Here is a tiny trained network, its code and every weight. The questions are about switching its units off for an input and a target symbol, where a switched-off unit gives its printed mean instead of its output.

import numpy as np


def w(rows, s, z=0):
    codes = np.array(rows[::2]) - 128.0
    scale = np.full(codes.shape[1], s)
    scale[-1] = z or s
    return codes * scale


def norm(h):
    return h / np.sqrt((h * h).mean(-1, keepdims=True) + 1e-5)


def softmax(a):
    e = np.exp(a - a.max(-1, keepdims=True))
    return e / e.sum(-1, keepdims=True)


def log_softmax(a):
    a = a - a.max(-1, keepdims=True)
    return a - np.log(np.exp(a).sum(-1, keepdims=True))


def net(x, mask):
    ids = ['ΔΞΦγεζηπσ'.index(c) for c in x.split()]
    T = len(ids)
    res = E[ids] + P[:T]
    u = 0
    for l in range(2):
        r = norm(res)
        for j in range(3):
            rows = slice(4 * j, 4 * j + 4)
            q, k, v = (r @ M[l][rows].T for M in (Q, K, V))
            z = softmax(np.where(np.tri(T) > 0, q @ k.T / 4**0.5, -1e9)) @ v
            o = O[l][rows]
            res = res + np.where(mask[u + j], z, o[:, -1]) @ o[:, :-1]
        u += 3
    return log_softmax(norm(res)[-1] @ U[:, :-1].T + U[:, -1])


Q, K, V, O = {}, {}, {}, {}
E = w([
[87,94,125,176],'Δ',
[113,206,100,112],'Ξ',
[86,95,115,179],'Φ',
[162,91,22,177],'γ',
[255,92,143,132],'ε',
[252,95,159,127],'ζ',
[94,91,146,169],'η',
[85,88,138,175],'π',
[148,83,224,133],'σ',
],0.0098)
P = w([
[150,189,194,254],'0',
[144,131,70,171],'1',
[123,124,75,135],'2',
[104,114,75,101],'3',
[87,108,78,83],'4',
[71,98,84,67],'5',
[69,89,84,47],'6',
],0.0047)
Q[0] = w([
[107,136,105,39],'0.h1',
[163,104,107,73],'0.h1',
[118,114,111,79],'0.h1',
[108,99,153,138],'0.h1',
[95,112,162,120],'0.h2',
[137,175,192,101],'0.h2',
[135,175,155,69],'0.h2',
[70,110,97,65],'0.h2',
[150,104,250,156],'0.h3',
[140,209,63,69],'0.h3',
[184,198,107,109],'0.h3',
[191,126,95,173],'0.h3',
],0.013)
K[0] = w([
[123,174,138,74],'0.h1',
[118,180,120,138],'0.h1',
[45,237,145,96],'0.h1',
[121,127,98,160],'0.h1',
[78,74,163,144],'0.h2',
[173,124,254,154],'0.h2',
[187,122,178,109],'0.h2',
[70,139,118,36],'0.h2',
[183,34,187,150],'0.h3',
[176,199,43,68],'0.h3',
[194,189,93,108],'0.h3',
[167,202,145,191],'0.h3',
],0.0093)
V[0] = w([
[182,34,144,165],'0.h1',
[136,124,89,108],'0.h1',
[157,51,122,122],'0.h1',
[179,212,167,127],'0.h1',
[127,126,56,182],'0.h2',
[114,101,92,138],'0.h2',
[155,115,155,82],'0.h2',
[132,26,218,93],'0.h2',
[101,175,204,83],'0.h3',
[108,127,193,123],'0.h3',
[93,2,138,121],'0.h3',
[214,176,81,159],'0.h3',
],0.0076)
O[0] = w([
[118,156,133,13,252],'0.h1',
[134,146,106,185,94],'0.h1',
[93,220,128,107,161],'0.h1',
[207,117,134,131,105],'0.h1',
[207,160,144,116,224],'0.h2',
[182,182,144,123,172],'0.h2',
[72,137,103,177,66],'0.h2',
[47,160,140,153,150],'0.h2',
[158,174,38,83,89],'0.h3',
[190,140,77,108,161],'0.h3',
[186,84,157,129,206],'0.h3',
[2,121,156,115,105],'0.h3',
],0.0058,0.0029)
Q[1] = w([
[141,119,129,190],'1.h1',
[131,145,142,140],'1.h1',
[109,125,150,58],'1.h1',
[126,165,127,8],'1.h1',
[123,70,94,159],'1.h2',
[161,164,122,107],'1.h2',
[90,169,101,162],'1.h2',
[169,92,128,83],'1.h2',
[161,186,51,140],'1.h3',
[116,159,51,169],'1.h3',
[75,56,171,117],'1.h3',
[132,145,109,101],'1.h3',
],0.016)
K[1] = w([
[93,143,110,184],'1.h1',
[129,172,151,127],'1.h1',
[146,122,130,51],'1.h1',
[154,98,227,50],'1.h1',
[180,109,27,108],'1.h2',
[111,140,156,234],'1.h2',
[163,35,182,130],'1.h2',
[116,186,84,118],'1.h2',
[13,140,120,95],'1.h3',
[78,117,77,133],'1.h3',
[248,156,95,176],'1.h3',
[107,169,120,126],'1.h3',
],0.011)
V[1] = w([
[105,95,139,121],'1.h1',
[105,8,97,94],'1.h1',
[48,175,55,127],'1.h1',
[100,162,138,196],'1.h1',
[130,193,48,111],'1.h2',
[177,104,192,134],'1.h2',
[137,126,131,146],'1.h2',
[170,68,137,88],'1.h2',
[68,108,115,116],'1.h3',
[184,173,114,183],'1.h3',
[137,124,114,108],'1.h3',
[193,93,134,124],'1.h3',
],0.011)
O[1] = w([
[123,183,116,130,125],'1.h1',
[99,201,141,150,118],'1.h1',
[67,51,90,2,2],'1.h1',
[153,136,129,48,82],'1.h1',
[142,186,194,166,75],'1.h2',
[135,104,89,106,209],'1.h2',
[135,131,95,145,138],'1.h2',
[106,83,119,9,168],'1.h2',
[190,167,146,222,69],'1.h3',
[80,174,144,89,161],'1.h3',
[124,94,86,138,128],'1.h3',
[71,58,150,75,191],'1.h3',
],0.0059,0.0088)
U = w([
[254,45,125,107,62],'Δ',
[45,86,111,90,200],'Ξ',
[136,144,139,147,109],'Φ',
[140,135,137,137,81],'γ',
[148,135,132,135,74],'ε',
[138,138,138,142,101],'ζ',
[173,192,148,56,83],'η',
[143,149,105,118,101],'π',
[102,162,144,214,255],'σ',
],0.01,0.0057)

Each question gives the input, a string of symbols that net reads in full, and the target symbol t.
The units are the heads (4 rows each of Q, K, V and O). Each row of codes is followed by its name. A weight is (code - 128) times the scale printed after its matrix; where a second scale follows, it is the last column's (O and U).
mask holds one flag per head, layer by layer. A switched-off head (its flag False) gives its mean, the last column of its rows in O, instead of its output. The means were averaged over made-up inputs and are rounded, as every weight is.
A unit's drop is (log p(t) with every unit on - log p(t) with that unit switched off) / (log p(t) with every unit on - log p(t) with every unit switched off).
The circuit of an input: a set's keep is (log p(t) with only the set's units on - log p(t) with every unit switched off) / (log p(t) with every unit on - log p(t) with every unit switched off). Starting from all 6 units, units are removed one at a time, each time the one whose removal leaves the highest keep (on an exact tie, the one counted first), for as long as the keep stays at least 0.8.
circuit, biggest first: the units of the circuit, biggest drop first
heads that matter: for each layer, one digit per head in row order, 1 if its drop is at least 0.15 and else 0, layers parted by /
drop when u is switched off: that unit's drop, to one decimal
input γ ζ π, target Δ: circuit, biggest first	[0.h2]
input ζ Ξ σ π σ σ Φ, target σ: heads that matter	001 / 010
input Ξ ζ Ξ, target Ξ: heads that matter	101 / 100
input σ ζ σ π Φ ε ε, target Ξ: heads that matter	011 / 000
input γ γ Δ Ξ σ π, target σ: heads that matter	011 / 010
input ζ γ ζ, target Ξ: circuit, biggest first	[0.h3, 1.h3]
input Ξ γ σ σ Φ σ Φ, target σ: heads that matter	011 / 110
input Ξ σ γ η σ Δ, target σ: circuit, biggest first	[0.h2, 1.h1]
input Ξ γ σ η, target σ: heads that matter	111 / 110
input Δ Ξ σ γ, target σ: circuit, biggest first	[0.h2, 0.h3, 1.h2]
input γ γ σ σ Ξ Δ, target σ: heads that matter	010 / 010
input γ π γ π σ η Δ, target Δ: heads that matter	011 / 110
input Ξ σ η ζ, target σ: heads that matter	001 / 110
input ε σ π, target Δ: circuit, biggest first	[0.h3]
input ζ σ ζ σ, target Ξ: heads that matter	110 / 110
input σ σ ζ Φ γ, target Δ: drop when 1.h3 is switched off	0.2
input γ σ σ Φ, target Δ: drop when 0.h3 is switched off	0.4
input σ γ σ Ξ ε Φ σ, target σ: drop when 0.h3 is switched off	0.9
